Below is a small trained network, with its code and all its weights. Each question gives an input and a target symbol and asks what happens when units are switched off, that is, made to give their printed mean instead of their output.

import numpy as np


def w(rows, s, z=0):
    codes = np.array(rows[::2]) - 128.0
    scale = np.full(codes.shape[1], s)
    scale[-1] = z or s
    return codes * scale


def f(y):
    return np.maximum(y, 0)


def softmax(a):
    e = np.exp(a - a.max(-1, keepdims=True))
    return e / e.sum(-1, keepdims=True)


def log_softmax(a):
    a = a - a.max(-1, keepdims=True)
    return a - np.log(np.exp(a).sum(-1, keepdims=True))


def net(x, mask):
    ids = ['αβγδεζηθμξπστφ'.index(c) for c in x.split()]
    T = len(ids)
    res = E[ids] + P[:T]
    r = res
    for j in range(2):
        rows = slice(4 * j, 4 * j + 4)
        q, k, v = (r @ M[0][rows].T for M in (Q, K, V))
        z = softmax(np.where(np.tri(T) > 0, q @ k.T / 4**0.5, -1e9)) @ v
        o = O[0][rows]
        res = res + np.where(mask[j], z, o[:, -1]) @ o[:, :-1]
    y = f(res @ A[0][:, :-1].T + A[0][:, -1])
    res = res + np.where(mask[2:6], y, B[0][:, -1]) @ B[0][:, :-1]
    return log_softmax(res[-1] @ U[:, :-1].T + U[:, -1])


Q, K, V, O, A, B = {}, {}, {}, {}, {}, {}
E = w([
[168,132,138,133],'α',
[113,92,123,138],'β',
[148,255,129,78],'γ',
[139,168,181,141],'δ',
[109,142,123,85],'ε',
[115,173,165,138],'ζ',
[109,72,98,135],'η',
[112,79,190,80],'θ',
[106,85,175,112],'μ',
[134,97,122,137],'ξ',
[121,158,94,77],'π',
[141,175,214,102],'σ',
[159,203,33,153],'τ',
[169,29,56,23],'φ',
],0.011)
P = w([
[124,147,129,159],'0',
[102,81,87,161],'1',
[60,216,135,34],'2',
[248,126,160,171],'3',
[166,53,99,89],'4',
[108,212,135,2],'5',
],0.012)
Q[0] = w([
[212,132,134,139],'H0',
[162,99,164,108],'H0',
[47,71,135,174],'H0',
[146,86,148,255],'H0',
[183,134,161,162],'H1',
[76,133,115,76],'H1',
[157,169,161,156],'H1',
[126,154,125,128],'H1',
],0.013)
K[0] = w([
[21,186,130,63],'H0',
[129,120,206,85],'H0',
[88,90,175,210],'H0',
[2,138,159,187],'H0',
[135,114,143,60],'H1',
[100,125,118,180],'H1',
[129,80,127,51],'H1',
[126,133,125,127],'H1',
],0.0097)
V[0] = w([
[158,196,57,204],'H0',
[142,133,237,94],'H0',
[144,33,43,83],'H0',
[146,82,195,85],'H0',
[167,132,152,217],'H1',
[160,102,167,233],'H1',
[253,122,153,196],'H1',
[199,156,121,75],'H1',
],0.008)
O[0] = w([
[238,169,153,89,254],'H0',
[3,180,174,231,60],'H0',
[109,59,3,21,103],'H0',
[11,126,105,165,21],'H0',
[167,97,123,206,101],'H1',
[192,75,133,213,36],'H1',
[181,130,149,229,116],'H1',
[107,204,164,132,213],'H1',
],0.0061,0.0023)
A[0] = w([
[2,174,136,124,24],'N0',
[157,222,151,119,5],'N1',
[119,110,153,116,138],'N2',
[120,167,241,144,158],'N3',
],0.01,0.003)
B[0] = w([
[58,1,82,227,182],'N0',
[115,24,234,126,254],'N1',
[106,145,146,109,139],'N2',
[115,175,24,216,226],'N3',
],0.008,0.0072)
U = w([
[135,151,105,127,125],'α',
[135,82,119,130,79],'β',
[122,206,168,134,120],'γ',
[132,124,116,140,75],'δ',
[119,176,98,129,196],'ε',
[180,226,8,135,117],'ζ',
[123,62,112,104,109],'η',
[55,63,165,137,145],'θ',
[113,83,131,133,102],'μ',
[113,36,183,124,102],'ξ',
[96,254,195,17,252],'π',
[113,162,95,182,93],'σ',
[217,45,198,156,68],'τ',
[51,158,67,58,125],'φ',
],0.0081,0.0043)

Each question gives the input, a string of symbols that net reads in full, and the target symbol t.
The units are the heads (4 rows each of Q, K, V and O) and the neurons (one row each of A and B). Each row of codes is followed by its name. A weight is (code - 128) times the scale printed after its matrix; where a second scale follows, it is the last column's (O, A, B and U).
mask holds one flag per unit, heads first, then neurons. A switched-off unit (its flag False) gives its mean, the last column of its rows in O or B, instead of its output. The means were averaged over made-up inputs and are rounded, as every weight is.
A unit's drop is (log p(t) with every unit on - log p(t) with that unit switched off) / (log p(t) with every unit on - log p(t) with every unit switched off).
The circuit of an input: a set's keep is (log p(t) with only the set's units on - log p(t) with every unit switched off) / (log p(t) with every unit on - log p(t) with every unit switched off). Starting from all 6 units, units are removed one at a time, each time the one whose removal leaves the highest keep (on an exact tie, the one counted first), for as long as the keep stays at least 0.8.
units of the circuit, in order: the units of the circuit, biggest drop first
most important unit: the unit with the biggest drop
top k neurons: the k neurons with the biggest drops, biggest first
which heads matter: for each layer, one digit per head in row order, 1 if its drop is at least 0.15 and else 0, layers parted by /
input φ μ τ, target φ: units of the circuit, in order => H0, H1
input τ σ σ θ, target σ: top neuron => N3
input τ β θ τ, target θ: units of the circuit, in order => H0, H1, N0
input τ σ θ ζ, target θ: units of the circuit, in order => H0, N0
input δ φ θ, target φ: which heads matter => 10
input τ η γ σ σ δ, target θ: which heads matter => 10
input σ σ θ σ, target θ: which heads matter => 11
input φ τ γ, target φ: which heads matter => 10
input γ θ τ γ γ, target π: units of the circuit, in order => N0, H1
input γ φ α, target φ: which heads matter => 11
input π η θ σ φ σ, target φ: which heads matter => 10
input σ σ σ τ, target σ: units of the circuit, in order => H0, N3
input φ τ γ γ σ γ, target θ: units of the circuit, in order => N1, N0, H0
input τ τ τ τ φ τ, target φ: units of the circuit, in order => H0
input φ π σ μ, target σ: units of the circuit, in order => H0, N3
input τ α α σ θ θ, target θ: units of the circuit, in order => H0, N0
input π τ φ γ, target φ: units of the circuit, in order => H0, H1
input θ γ π τ, target π: which heads matter => 01
input θ φ δ, target φ: top 2 neurons => N1, N0
input τ τ η τ τ, target ζ: most important unit => N1
